Here is a tiny trained network, its code and every weight. The questions are about switching its units off for an input and a target symbol, where a switched-off unit gives its printed mean instead of its output.

import numpy as np


def w(rows, s, z=0):
    codes = np.array(rows[::2]) - 128.0
    scale = np.full(codes.shape[1], s)
    scale[-1] = z or s
    return codes * scale


def f(y):
    return y / 2 * (1 + np.tanh(0.7978845608 * (y + 0.044715 * y**3)))


def softmax(a):
    e = np.exp(a - a.max(-1, keepdims=True))
    return e / e.sum(-1, keepdims=True)


def log_softmax(a):
    a = a - a.max(-1, keepdims=True)
    return a - np.log(np.exp(a).sum(-1, keepdims=True))


def net(x, mask):
    ids = ['ΓΔΘΣαβεζηλξτ'.index(c) for c in x.split()]
    T = len(ids)
    res = E[ids] + P[:T]
    u = 0
    for l in range(2):
        q, k, v = (res @ M[l].T for M in (Q, K, V))
        z = softmax(np.where(np.tri(T) > 0, q @ k.T / 2**0.5, -1e9)) @ v
        res = res + np.where(mask[u], z, O[l][:, -1]) @ O[l][:, :-1]
        u += 1
        y = f(res @ A[l][:, :-1].T + A[l][:, -1])
        res = res + np.where(mask[u : u + 8], y, B[l][:, -1]) @ B[l][:, :-1]
        u += 8
    return log_softmax(res[-1] @ U[:, :-1].T + U[:, -1])


Q, K, V, O, A, B = {}, {}, {}, {}, {}, {}
E = w([
[141,112,71,82,73],'Γ',
[200,99,115,73,121],'Δ',
[63,135,122,225,92],'Θ',
[75,92,174,217,144],'Σ',
[144,199,248,83,119],'α',
[153,105,113,135,138],'β',
[185,77,200,75,70],'ε',
[46,115,91,163,171],'ζ',
[153,193,83,202,142],'η',
[141,84,150,27,64],'λ',
[196,141,150,197,139],'ξ',
[162,119,119,128,250],'τ',
],0.019)
P = w([
[115,146,114,110,153],'0',
[235,145,61,148,21],'1',
[238,132,83,174,13],'2',
[188,102,96,190,32],'3',
[16,97,237,145,253],'4',
[4,111,229,141,217],'5',
],0.0061)
Q[0] = w([
[156,144,109,140,86],'0.h1',
[122,79,249,185,67],'0.h1',
],0.012)
K[0] = w([
[71,139,173,91,151],'0.h1',
[149,255,180,106,111],'0.h1',
],0.0098)
V[0] = w([
[38,105,3,148,23],'0.h1',
[185,157,82,219,148],'0.h1',
],0.0077)
O[0] = w([
[111,116,155,176,8,21],'0.h1',
[166,211,40,81,122,254],'0.h1',
],0.012,0.0025)
A[0] = w([
[119,137,40,254,188,250],'0.n1',
[132,15,108,216,54,45],'0.n2',
[234,138,137,198,141,169],'0.n3',
[218,82,91,16,117,134],'0.n4',
[145,112,192,90,21,144],'0.n5',
[96,86,6,64,149,255],'0.n6',
[169,154,153,100,159,242],'0.n7',
[118,188,210,106,137,177],'0.n8',
],0.0084,0.0045)
B[0] = w([
[204,34,113,91,84,255],'0.n1',
[143,125,46,2,120,182],'0.n2',
[67,63,118,63,139,204],'0.n3',
[122,86,189,179,93,208],'0.n4',
[173,146,24,154,182,191],'0.n5',
[214,158,217,93,33,197],'0.n6',
[87,152,150,103,54,202],'0.n7',
[57,146,68,114,86,153],'0.n8',
],0.0073,0.0099)
Q[1] = w([
[181,125,97,2,99],'1.h1',
[130,117,128,160,164],'1.h1',
],0.014)
K[1] = w([
[47,253,147,98,172],'1.h1',
[111,90,156,163,133],'1.h1',
],0.015)
V[1] = w([
[2,105,97,201,82],'1.h1',
[118,181,12,66,90],'1.h1',
],0.0086)
O[1] = w([
[89,74,167,140,63,5],'1.h1',
[3,152,90,84,135,204],'1.h1',
],0.019,0.011)
A[1] = w([
[171,171,63,151,184,99],'1.n1',
[164,26,154,132,38,99],'1.n2',
[170,168,108,204,125,2],'1.n3',
[124,129,100,137,254,115],'1.n4',
[33,179,135,95,190,70],'1.n5',
[44,143,121,115,164,78],'1.n6',
[34,51,141,131,140,149],'1.n7',
[69,101,114,50,99,100],'1.n8',
],0.0087,0.0062)
B[1] = w([
[128,132,219,150,67,232],'1.n1',
[40,139,222,159,187,171],'1.n2',
[99,133,112,56,254,146],'1.n3',
[147,115,171,81,105,209],'1.n4',
[150,150,141,188,97,251],'1.n5',
[166,133,111,183,144,214],'1.n6',
[163,96,85,103,91,196],'1.n7',
[91,95,125,145,182,238],'1.n8',
],0.0096,0.017)
U = w([
[146,159,136,95,2,254],'Γ',
[125,116,182,166,42,174],'Δ',
[236,103,89,176,129,149],'Θ',
[174,107,129,174,178,106],'Σ',
[64,234,150,123,210,68],'α',
[163,142,73,139,188,216],'β',
[110,125,137,87,168,85],'ε',
[147,98,116,127,28,182],'ζ',
[231,100,95,174,44,152],'η',
[48,126,169,42,104,29],'λ',
[148,82,77,35,211,70],'ξ',
[177,152,84,85,203,21],'τ',
],0.0067,0.0037)

Each question gives the input, a string of symbols that net reads in full, and the target symbol t.
The units are the heads (2 rows each of Q, K, V and O) and the neurons (one row each of A and B). Each row of codes is followed by its name. A weight is (code - 128) times the scale printed after its matrix; where a second scale follows, it is the last column's (O, A, B and U).
mask holds one flag per unit, layer by layer, with each layer's heads first. A switched-off unit (its flag False) gives its mean, the last column of its rows in O or B, instead of its output. The means were averaged over made-up inputs and are rounded, as every weight is.
A unit's drop is (log p(t) with every unit on - log p(t) with that unit switched off) / (log p(t) with every unit on - log p(t) with every unit switched off).
The circuit of an input: a set's keep is (log p(t) with only the set's units on - log p(t) with every unit switched off) / (log p(t) with every unit on - log p(t) with every unit switched off). Starting from the 12 units with the biggest drops (on a tie, the unit counted first), units are removed one at a time, each time the one whose removal leaves the highest keep (on an exact tie, the one counted first), for as long as the keep stays at least 0.8.
circuit, biggest first: the units of the circuit, biggest drop first
k most important neurons: the k neurons with the biggest drops, biggest first
k most important neurons of layer l: the k neurons of layer l with the biggest drops, biggest first
input τ Γ Δ β, target τ: circuit, biggest first -> [1.h1; 0.h1]
input ζ ξ α, target α: circuit, biggest first -> [0.n1; 1.n7]
input ξ ξ Θ ξ α Γ, target Γ: 4 most important neurons -> [0.n8; 0.n3; 1.n8; 0.n6]
input Θ Γ Γ β, target ζ: 2 most important neurons of layer 1 -> [1.n5; 1.n7]
input ξ Γ Θ, target Γ: 2 most important neurons -> [1.n1; 1.n8]
input τ Θ ξ λ, target τ: circuit, biggest first -> [1.h1; 0.h1]
input Σ Θ τ η, target Δ: 3 most important neurons of layer 0 -> [0.n1; 0.n6; 0.n5]
input ξ ξ α ξ ξ, target ξ: circuit, biggest first -> [0.n1; 0.h1; 0.n3]
input ζ τ ζ Θ, target λ: circuit, biggest first -> [0.h1; 1.h1; 0.n2; 1.n2]
input η Θ Θ, target α: circuit, biggest first -> [1.h1; 0.h1]
input λ λ Γ, target ξ: 2 most important neurons of layer 1 -> [1.n5; 1.n1]
input Δ ε Γ, target Θ: 2 most important neurons -> [0.n4; 1.n3]
input ξ τ Δ α, target α: 3 most important neurons of layer 1 -> [1.n1; 1.n7; 1.n4]
input Σ ζ Γ, target Δ: 2 most important neurons -> [0.n4; 1.n2]
input ε Δ ξ η, target Σ: 2 most important neurons -> [0.n1; 1.n2]
input τ ε Σ Γ, target τ: most important neuron of layer 1 -> [1.n3]
input Δ λ λ τ, target Θ: circuit, biggest first -> [1.h1; 0.n2; 0.h1]
input Θ Θ Γ Γ, target ζ: circuit, biggest first -> [0.h1; 1.h1; 1.n7; 1.n8]
input Γ λ β Γ, target β: 2 most important neurons -> [0.n2; 1.n8]
input Θ η Θ Σ, target ζ: 2 most important neurons -> [1.n7; 1.n5]
input ε ξ τ Γ, target Σ: most important neuron -> [0.n1]
input Θ ζ ξ ξ, target ζ: 3 most important neurons -> [0.n2; 1.n7; 1.n5]
input λ ε Γ Θ, target ξ: circuit, biggest first -> [0.n2; 0.h1; 1.n1; 1.n5]
input Γ τ Σ, target β: most important neuron -> [0.n1]
input ξ η ε β, target Γ: 2 most important neurons -> [1.n1; 0.n1]
input ζ Γ λ λ, target λ: circuit, biggest first -> [1.h1; 1.n2]
